Below are the code and all the weights of a small trained network. Each question names an input and a class and asks about switching units off, where a switched-off unit gives its printed mean instead of its output.

import numpy as np


def w(rows, s, z=0):
    codes = np.array(rows[::2]) - 128.0
    scale = np.full(codes.shape[1], s)
    scale[-1] = z or s
    return codes * scale


def f(y):
    return y / 2 * (1 + np.tanh(0.7978845608 * (y + 0.044715 * y**3)))


def log_softmax(a):
    a = a - a.max(-1, keepdims=True)
    return a - np.log(np.exp(a).sum(-1, keepdims=True))


def net(x, mask):
    res = np.array(x, float).reshape(1, 8) / 4 @ E
    y = f(res @ A[0][:, :-1].T + A[0][:, -1])
    res = res + np.where(mask, y, B[0][:, -1]) @ B[0][:, :-1]
    return log_softmax(res[-1] @ U[:, :-1].T + U[:, -1])


A, B = {}, {}
E = w([
[142,125,198,108,103,172,149,114,186,254,96,137],'x0',
[175,186,99,81,109,137,38,147,146,44,154,140],'x1',
[150,35,108,186,164,100,19,203,86,198,44,141],'x2',
[175,114,113,116,98,133,162,41,165,166,114,118],'x3',
[102,130,119,88,128,122,163,252,103,207,226,57],'x4',
[111,87,98,173,167,38,130,198,139,101,165,152],'x5',
[166,63,204,86,187,155,195,178,160,127,113,92],'x6',
[85,148,90,111,180,13,60,78,140,143,130,105],'x7',
],0.0089)
A[0] = w([
[105,147,168,120,130,205,174,158,138,169,132,106,132],'neuron 1',
[128,152,150,147,118,166,148,70,150,75,108,172,85],'neuron 2',
[107,73,140,175,149,115,107,165,103,127,36,174,150],'neuron 3',
[130,154,142,150,94,176,167,24,149,37,113,194,194],'neuron 4',
[120,146,134,125,119,139,131,108,126,101,112,131,107],'neuron 5',
[123,115,132,134,144,158,168,139,134,79,125,109,59],'neuron 6',
[108,148,116,143,111,111,129,106,146,163,149,161,55],'neuron 7',
[85,149,121,139,133,96,133,94,120,141,161,119,33],'neuron 8',
[123,132,109,142,98,159,146,114,99,147,134,137,72],'neuron 9',
[117,157,135,121,144,134,141,82,120,108,127,122,196],'neuron 10',
[120,153,125,123,123,141,109,116,117,116,143,112,5],'neuron 11',
[141,110,116,135,97,142,124,171,124,95,158,146,92],'neuron 12',
[138,115,114,144,119,140,178,128,131,177,134,114,133],'neuron 13',
[126,79,109,161,95,159,230,119,115,227,156,124,126],'neuron 14',
[103,147,181,124,121,214,189,182,108,163,136,126,172],'neuron 15',
[120,106,108,153,125,174,175,251,77,43,170,130,181],'neuron 16',
[61,175,108,143,129,63,150,85,125,144,185,132,49],'neuron 17',
[150,132,109,140,114,136,158,56,117,90,121,142,70],'neuron 18',
[84,159,117,139,129,77,143,113,119,127,173,138,103],'neuron 19',
[162,91,165,105,155,93,160,120,180,127,119,110,55],'neuron 20',
[106,113,148,103,120,110,124,87,100,141,130,130,48],'neuron 21',
[116,161,106,124,112,140,118,126,106,123,153,110,69],'neuron 22',
[122,141,148,129,107,188,159,163,135,164,144,131,115],'neuron 23',
[142,140,124,111,140,125,109,140,112,101,115,119,13],'neuron 24',
[118,81,184,103,187,114,187,89,123,80,85,74,89],'neuron 25',
[155,137,97,121,121,115,120,135,120,134,154,102,138],'neuron 26',
],0.015,0.0022)
B[0] = w([
[133,112,192,87,154,43,151,134,140,87,138,135,212],'neuron 1',
[117,116,147,98,70,162,110,147,150,167,176,143,196],'neuron 2',
[140,106,198,121,142,114,31,125,117,154,28,117,243],'neuron 3',
[113,87,185,100,83,164,44,153,181,191,244,133,246],'neuron 4',
[130,131,134,147,111,160,124,120,113,129,166,144,150],'neuron 5',
[143,104,138,133,96,79,146,161,66,156,133,134,159],'neuron 6',
[168,112,100,160,134,111,130,138,107,109,174,86,154],'neuron 7',
[114,143,112,141,132,96,133,151,130,77,131,153,164],'neuron 8',
[115,119,149,130,164,131,134,106,154,140,135,134,152],'neuron 9',
[150,116,110,133,95,144,97,128,135,115,171,131,164],'neuron 10',
[137,98,137,132,106,134,150,133,118,148,163,123,142],'neuron 11',
[105,151,103,154,109,84,154,132,102,117,117,104,166],'neuron 12',
[99,96,125,108,118,162,147,143,88,198,106,116,181],'neuron 13',
[168,80,168,162,77,182,140,72,86,227,108,161,246],'neuron 14',
[149,148,195,47,136,41,106,142,120,66,124,121,228],'neuron 15',
[152,152,40,177,90,4,135,202,79,88,139,130,249],'neuron 16',
[145,149,80,126,126,55,141,157,112,67,118,116,199],'neuron 17',
[109,159,158,104,88,185,88,182,153,149,149,118,179],'neuron 18',
[120,171,108,135,139,109,141,163,118,92,112,107,179],'neuron 19',
[110,137,176,103,189,142,153,67,106,98,136,131,171],'neuron 20',
[121,123,106,168,147,114,148,168,148,111,136,151,142],'neuron 21',
[164,93,131,97,136,123,158,130,135,139,154,128,156],'neuron 22',
[106,131,172,90,173,95,134,132,102,93,118,119,192],'neuron 23',
[110,119,146,184,142,97,116,140,157,176,144,114,145],'neuron 24',
[130,148,60,142,152,182,248,58,139,152,150,125,190],'neuron 25',
[138,114,140,189,120,103,140,83,165,104,182,159,153],'neuron 26',
],0.016,0.018)
U = w([
[97,77,150,127,86,233,77,97,217,216,174,146,128],'0',
[121,166,82,129,85,57,141,211,139,39,195,94,191],'1',
[150,83,116,172,162,118,200,68,76,175,68,126,164],'2',
[143,68,231,61,134,102,102,117,134,151,117,132,100],'3',
[95,155,107,141,253,136,147,63,160,79,45,77,90],'4',
[22,148,98,137,99,188,141,169,119,118,43,167,1],'5',
[139,93,109,212,134,89,37,162,101,146,28,110,117],'6',
],0.0069,0.003)

Each question gives the input, the list of numbers given to net, and the class t.
The units are the neurons (one row each of A and B). Each row of codes is followed by its name. A weight is (code - 128) times the scale printed after its matrix; where a second scale follows, it is the last column's (A, B and U).
mask holds one flag per neuron, in row order. A switched-off neuron (its flag False) gives its mean, the last column of its row in B, instead of its output. The means were averaged over made-up inputs and are rounded, as every weight is.
A unit's drop is (log p(t) with every unit on - log p(t) with that unit switched off) / (log p(t) with every unit on - log p(t) with every unit switched off).
The circuit of an input: a set's keep is (log p(t) with only the set's units on - log p(t) with every unit switched off) / (log p(t) with every unit on - log p(t) with every unit switched off). Starting from the 12 units with the biggest drops (on a tie, the unit counted first), units are removed one at a time, each time the one whose removal leaves the highest keep (on an exact tie, the one counted first), for as long as the keep stays at least 0.8.
circuit, biggest first: the units of the circuit, biggest drop first
most important unit: the unit with the biggest drop
top k neurons: the k neurons with the biggest drops, biggest first
drop when u is switched off: that unit's drop, to one decimal
input [-2,-2,2,0,-5,4,3,-5], class 6: most important unit : neuron 3
input [-3,0,6,8,5,2,1,6], class 6: top 2 neurons : [neuron 4; neuron 25]
input [2,2,7,-4,-4,4,8,3], class 6: top 4 neurons : [neuron 3; neuron 4; neuron 15; neuron 1]
input [-3,6,5,-5,-7,0,-1,4], class 6: top 3 neurons : [neuron 3; neuron 15; neuron 1]
input [3,2,-1,0,1,-3,-6,-1], class 0: top 2 neurons : [neuron 16; neuron 15]
input [-2,-1,3,-3,1,5,-5,4], class 6: top 3 neurons : [neuron 3; neuron 15; neuron 1]
input [-1,-5,-1,2,6,4,5,0], class 2: top 2 neurons : [neuron 14; neuron 4]
input [7,2,3,5,-3,1,4,6], class 4: top 2 neurons : [neuron 4; neuron 14]
input [2,-5,-1,8,4,5,6,-1], class 2: top 3 neurons : [neuron 25; neuron 4; neuron 14]
input [-5,-8,0,7,5,1,1,-8], class 2: top 3 neurons : [neuron 14; neuron 4; neuron 16]
input [1,8,7,-2,3,-1,7,-4], class 1: top 2 neurons : [neuron 16; neuron 14]
input [-6,-5,3,-1,3,-4,3,5], class 4: top 2 neurons : [neuron 14; neuron 4]
input [-2,5,4,-1,1,-2,6,-2], class 1: top 2 neurons : [neuron 14; neuron 16]
input [5,-7,-5,6,0,7,3,-1], class 2: circuit, biggest first : [neuron 25]
input [2,5,0,-2,-5,-1,-4,6], class 0: top 2 neurons : [neuron 16; neuron 4]
input [-7,-4,7,2,-4,-5,8,4], class 4: drop when neuron 14 is switched off : 0.2
input [4,8,-6,-3,6,-2,4,-6], class 1: drop when neuron 16 is switched off : 1.2
input [-2,-5,1,8,-2,-5,8,4], class 0: drop when neuron 17 is switched off : 0.1
input [7,6,-5,4,-7,-8,2,-3], class 0: drop when neuron 20 is switched off : 0.0
input [-8,0,-3,6,-2,-3,-5,1], class 0: circuit, biggest first : [neuron 4]
